Below is a small trained network, with its code and all its weights. Each question gives an input and a class and asks what happens when units are switched off, that is, made to give their printed mean instead of their output.

import numpy as np


def w(rows, s, z=0):
    codes = np.array(rows[::2]) - 128.0
    scale = np.full(codes.shape[1], s)
    scale[-1] = z or s
    return codes * scale


def f(y):
    return np.maximum(y, 0)


def log_softmax(a):
    a = a - a.max(-1, keepdims=True)
    return a - np.log(np.exp(a).sum(-1, keepdims=True))


def net(x, mask):
    res = np.array(x, float).reshape(1, 6) / 4 @ E
    y = f(res @ A[0][:, :-1].T + A[0][:, -1])
    res = res + np.where(mask, y, B[0][:, -1]) @ B[0][:, :-1]
    return log_softmax(res[-1] @ U[:, :-1].T + U[:, -1])


A, B = {}, {}
E = w([
[128,126,128],'x0',
[127,129,128],'x1',
[71,117,55],'x2',
[215,126,79],'x3',
[129,128,127],'x4',
[113,247,120],'x5',
],0.011)
A[0] = w([
[109,130,212,115],'N1',
[97,74,144,193],'N2',
[131,161,128,216],'N3',
[58,121,105,102],'N4',
[157,125,100,27],'N5',
[102,64,98,65],'N6',
[204,141,132,121],'N7',
[177,138,38,37],'N8',
[157,122,92,69],'N9',
[61,204,134,149],'N10',
[87,136,204,125],'N11',
[176,125,98,57],'N12',
[121,127,142,201],'N13',
[160,52,95,62],'N14',
[194,140,149,85],'N15',
[63,86,184,97],'N16',
[75,122,175,29],'N17',
[111,118,123,254],'N18',
[86,62,56,88],'N19',
[147,88,162,90],'N20',
[127,213,145,37],'N21',
[67,180,164,156],'N22',
[156,195,108,80],'N23',
[151,186,136,57],'N24',
[90,74,164,145],'N25',
[94,60,85,103],'N26',
[123,119,124,244],'N27',
[90,124,143,69],'N28',
[94,124,149,46],'N29',
[89,184,80,106],'N30',
[162,79,207,114],'N31',
[183,166,78,149],'N32',
[209,92,79,96],'N33',
[129,187,63,126],'N34',
[115,134,113,248],'N35',
[70,118,125,123],'N36',
[126,133,226,106],'N37',
[103,123,150,194],'N38',
[79,100,190,99],'N39',
[52,117,9,47],'N40',
[170,228,134,105],'N41',
[174,132,115,71],'N42',
[190,70,216,77],'N43',
],0.014,0.0078)
B[0] = w([
[105,161,83,199],'N1',
[151,95,138,231],'N2',
[154,92,148,222],'N3',
[97,172,98,188],'N4',
[107,137,86,133],'N5',
[98,136,143,178],'N6',
[113,129,97,206],'N7',
[87,115,106,177],'N8',
[100,125,107,147],'N9',
[127,88,139,254],'N10',
[122,104,100,210],'N11',
[96,130,112,156],'N12',
[158,117,126,199],'N13',
[85,108,148,199],'N14',
[107,149,116,184],'N15',
[121,123,108,207],'N16',
[93,112,99,160],'N17',
[174,86,118,246],'N18',
[120,149,167,208],'N19',
[103,125,144,172],'N20',
[103,116,144,193],'N21',
[153,105,135,238],'N22',
[107,112,140,189],'N23',
[86,133,140,170],'N24',
[140,106,147,211],'N25',
[119,123,154,201],'N26',
[177,85,124,237],'N27',
[85,133,76,146],'N28',
[92,106,91,139],'N29',
[111,107,142,204],'N30',
[102,145,158,222],'N31',
[121,103,108,217],'N32',
[126,120,98,215],'N33',
[120,85,158,211],'N34',
[164,96,131,240],'N35',
[121,122,95,185],'N36',
[106,197,108,210],'N37',
[143,105,103,201],'N38',
[118,119,100,195],'N39',
[125,247,160,224],'N40',
[106,106,144,240],'N41',
[96,117,90,155],'N42',
[108,147,146,230],'N43',
],0.013,0.0082)
U = w([
[103,120,28,47],'0',
[168,113,127,210],'1',
[112,104,191,10],'2',
[106,200,139,229],'3',
[176,110,116,174],'4',
[176,107,112,154],'5',
[249,170,104,80],'6',
[186,219,94,57],'7',
],0.016,0.013)

Each question gives the input, the list of numbers given to net, and the class t.
The units are the neurons (one row each of A and B). Each row of codes is followed by its name. A weight is (code - 128) times the scale printed after its matrix; where a second scale follows, it is the last column's (A, B and U).
mask holds one flag per neuron, in row order. A switched-off neuron (its flag False) gives its mean, the last column of its row in B, instead of its output. The means were averaged over made-up inputs and are rounded, as every weight is.
A unit's drop is (log p(t) with every unit on - log p(t) with that unit switched off) / (log p(t) with every unit on - log p(t) with every unit switched off).
The circuit of an input: a set's keep is (log p(t) with only the set's units on - log p(t) with every unit switched off) / (log p(t) with every unit on - log p(t) with every unit switched off). Starting from the 12 units with the biggest drops (on a tie, the unit counted first), units are removed one at a time, each time the one whose removal leaves the highest keep (on an exact tie, the one counted first), for as long as the keep stays at least 0.8.
units of the circuit, in order: the units of the circuit, biggest drop first
unit that matters most: the unit with the biggest drop
top k neurons: the k neurons with the biggest drops, biggest first
drop when u is switched off: that unit's drop, to one decimal
input [-7,-1,8,4,-3,-4], class 3: top 2 neurons : N40; N19
input [6,3,7,-4,1,-2], class 3: top 3 neurons : N40; N4; N19
input [7,4,-8,-1,-8,2], class 3: unit that matters most : N37
input [0,6,3,7,3,-8], class 2: units of the circuit, in order : N14; N19
input [2,2,-6,2,2,-3], class 3: top 2 neurons : N43; N31
input [6,7,8,-2,8,1], class 3: top 2 neurons : N40; N4
input [-1,-5,3,6,1,-8], class 2: top 2 neurons : N14; N19
input [4,7,-2,-7,-4,-7], class 0: top 3 neurons : N1; N39; N16
input [4,-2,1,7,3,-8], class 2: top 3 neurons : N14; N19; N26
input [4,-7,7,-8,-4,8], class 0: top 3 neurons : N4; N36; N28
input [-7,5,-5,-5,7,2], class 4: top 2 neurons : N40; N22
input [0,-5,8,-3,-2,2], class 3: drop when N4 is switched off : 0.2
input [0,1,-1,7,0,4], class 0: drop when N27 is switched off : 0.0
input [-1,-5,8,-1,-3,-8], class 2: units of the circuit, in order : N19
input [-4,-1,4,-3,-3,5], class 2: drop when N7 is switched off : 0.1
